Below is a small trained network, with its code and all its weights. Each question gives an input and a target symbol and asks what happens when units are switched off, that is, made to give their printed mean instead of their output.

import numpy as np


def w(rows, s, z=0):
    codes = np.array(rows[::2]) - 128.0
    scale = np.full(codes.shape[1], s)
    scale[-1] = z or s
    return codes * scale


def f(y):
    return np.maximum(y, 0)


def softmax(a):
    e = np.exp(a - a.max(-1, keepdims=True))
    return e / e.sum(-1, keepdims=True)


def log_softmax(a):
    a = a - a.max(-1, keepdims=True)
    return a - np.log(np.exp(a).sum(-1, keepdims=True))


def net(x, mask):
    ids = ['αβγδεζλμπτφψω'.index(c) for c in x.split()]
    T = len(ids)
    res = E[ids] + P[:T]
    u = 0
    for l in range(2):
        r = res
        for j in range(2):
            rows = slice(2 * j, 2 * j + 2)
            q, k, v = (r @ M[l][rows].T for M in (Q, K, V))
            z = softmax(np.where(np.tri(T) > 0, q @ k.T / 2**0.5, -1e9)) @ v
            o = O[l][rows]
            res = res + np.where(mask[u + j], z, o[:, -1]) @ o[:, :-1]
        u += 2
        y = f(res @ A[l][:, :-1].T + A[l][:, -1])
        res = res + np.where(mask[u : u + 8], y, B[l][:, -1]) @ B[l][:, :-1]
        u += 8
    return log_softmax(res[-1] @ U[:, :-1].T + U[:, -1])


Q, K, V, O, A, B = {}, {}, {}, {}, {}, {}
E = w([
[122,238,236,233],'α',
[184,253,66,190],'β',
[56,192,167,135],'γ',
[185,201,58,74],'δ',
[115,254,169,215],'ε',
[50,104,176,96],'ζ',
[190,64,136,108],'λ',
[157,76,59,85],'μ',
[121,230,95,41],'π',
[214,101,155,164],'τ',
[238,211,143,187],'φ',
[225,145,161,218],'ψ',
[120,59,178,113],'ω',
],0.0074)
P = w([
[109,108,114,142],'0',
[254,134,147,68],'1',
[250,164,145,81],'2',
[72,203,90,77],'3',
[124,163,95,128],'4',
[187,41,64,66],'5',
[175,169,134,133],'6',
[119,159,241,48],'7',
],0.0096)
Q[0] = w([
[2,173,100,138],'L0H0',
[121,84,36,159],'L0H0',
[132,83,188,58],'L0H1',
[42,71,86,188],'L0H1',
],0.0095)
K[0] = w([
[234,121,243,60],'L0H0',
[125,216,188,143],'L0H0',
[93,61,55,60],'L0H1',
[200,202,199,2],'L0H1',
],0.0087)
V[0] = w([
[243,25,143,56],'L0H0',
[60,108,20,70],'L0H0',
[223,255,126,204],'L0H1',
[120,17,217,175],'L0H1',
],0.0081)
O[0] = w([
[156,37,69,175,222],'L0H0',
[66,145,52,118,74],'L0H0',
[158,59,137,4,252],'L0H1',
[214,176,111,195,79],'L0H1',
],0.013,0.0034)
A[0] = w([
[207,185,76,89,164],'L0N0',
[150,102,74,254,88],'L0N1',
[73,49,44,32,254],'L0N2',
[72,74,114,127,145],'L0N3',
[97,186,215,78,120],'L0N4',
[163,73,87,130,81],'L0N5',
[104,89,160,103,65],'L0N6',
[41,142,215,143,200],'L0N7',
],0.0077,0.0064)
B[0] = w([
[89,48,167,214,187],'L0N0',
[139,100,3,172,150],'L0N1',
[148,201,238,193,255],'L0N2',
[171,205,126,62,147],'L0N3',
[241,112,68,48,153],'L0N4',
[82,158,92,118,148],'L0N5',
[121,101,83,121,137],'L0N6',
[227,208,141,86,143],'L0N7',
],0.006,0.012)
Q[1] = w([
[180,152,176,185],'L1H0',
[199,174,112,161],'L1H0',
[36,110,58,83],'L1H1',
[120,9,91,153],'L1H1',
],0.012)
K[1] = w([
[53,125,2,167],'L1H0',
[33,243,66,92],'L1H0',
[134,19,145,224],'L1H1',
[118,78,75,156],'L1H1',
],0.0089)
V[1] = w([
[52,254,153,154],'L1H0',
[159,123,49,213],'L1H0',
[159,236,115,103],'L1H1',
[121,212,52,127],'L1H1',
],0.0091)
O[1] = w([
[5,148,181,153,3],'L1H0',
[135,208,61,157,235],'L1H0',
[90,152,101,88,223],'L1H1',
[85,204,82,104,51],'L1H1',
],0.012,0.0056)
A[1] = w([
[171,254,23,128,54],'L1N0',
[94,129,80,194,86],'L1N1',
[39,39,159,115,209],'L1N2',
[179,33,135,145,152],'L1N3',
[154,122,102,175,169],'L1N4',
[101,167,126,81,121],'L1N5',
[231,156,170,13,129],'L1N6',
[62,177,217,208,2],'L1N7',
],0.0083,0.0068)
B[1] = w([
[146,56,200,105,233],'L1N0',
[103,207,197,107,152],'L1N1',
[246,184,100,93,170],'L1N2',
[67,224,130,154,209],'L1N3',
[100,170,113,75,180],'L1N4',
[119,106,63,145,145],'L1N5',
[55,66,60,198,251],'L1N6',
[93,1,177,103,142],'L1N7',
],0.0074,0.021)
U = w([
[99,35,78,115,59],'α',
[145,31,224,112,98],'β',
[75,210,68,128,190],'γ',
[146,79,244,82,88],'δ',
[128,24,88,73,15],'ε',
[48,138,195,201,145],'ζ',
[222,102,81,118,137],'λ',
[121,217,175,193,203],'μ',
[105,144,109,63,126],'π',
[108,149,24,215,203],'τ',
[105,11,184,205,48],'φ',
[91,67,149,253,138],'ψ',
[188,182,170,141,255],'ω',
],0.0051,0.0026)

Each question gives the input, a string of symbols that net reads in full, and the target symbol t.
The units are the heads (2 rows each of Q, K, V and O) and the neurons (one row each of A and B). Each row of codes is followed by its name. A weight is (code - 128) times the scale printed after its matrix; where a second scale follows, it is the last column's (O, A, B and U).
mask holds one flag per unit, layer by layer, with each layer's heads first. A switched-off unit (its flag False) gives its mean, the last column of its rows in O or B, instead of its output. The means were averaged over made-up inputs and are rounded, as every weight is.
A unit's drop is (log p(t) with every unit on - log p(t) with that unit switched off) / (log p(t) with every unit on - log p(t) with every unit switched off).
k most important neurons: the k neurons with the biggest drops, biggest first
k most important neurons of layer l: the k neurons of layer l with the biggest drops, biggest first
heads that matter: for each layer, one digit per head in row order, 1 if its drop is at least 0.15 and else 0, layers parted by /
input ω ζ ζ, target ω: 2 most important neurons -> L1N0, L1N6
input ω δ λ, target ω: heads that matter -> 01 / 10
input ψ λ ω, target ψ: 3 most important neurons -> L1N6, L1N3, L1N2
input τ δ λ τ ψ δ, target τ: 2 most important neurons -> L1N0, L1N6
input τ τ γ, target τ: 3 most important neurons -> L1N3, L0N2, L1N6
input μ ψ φ, target μ: heads that matter -> 11 / 10
input λ γ τ ψ λ, target λ: 2 most important neurons -> L0N1, L0N2
input τ τ ω, target τ: heads that matter -> 01 / 11
input γ λ λ, target γ: 3 most important neurons of layer 0 -> L0N2, L0N4, L0N7
input ψ τ μ, target τ: 4 most important neurons -> L1N3, L1N0, L1N6, L0N2
input λ ψ λ φ β, target λ: heads that matter -> 11 / 10
input γ α π, target γ: 4 most important neurons -> L0N2, L0N4, L1N0, L0N7
input ψ λ φ, target τ: heads that matter -> 01 / 10
input λ λ δ τ ω ζ, target λ: most important neuron -> L0N1
input ψ ψ λ, target ψ: 2 most important neurons -> L1N6, L1N3
input τ δ λ τ ε φ, target τ: 3 most important neurons -> L1N6, L1N0, L0N2
input φ ε γ, target φ: 2 most important neurons of layer 1 -> L1N6, L1N4
input γ φ δ, target γ: 4 most important neurons of layer 0 -> L0N2, L0N4, L0N7, L0N0
input λ λ ζ, target λ: 2 most important neurons of layer 1 -> L1N0, L1N3
input φ α ψ, target ψ: heads that matter -> 01 / 01
input τ ζ λ ψ ψ β ψ, target τ: most important neuron -> L1N0
input τ λ λ, target τ: 2 most important neurons of layer 1 -> L1N3, L1N6
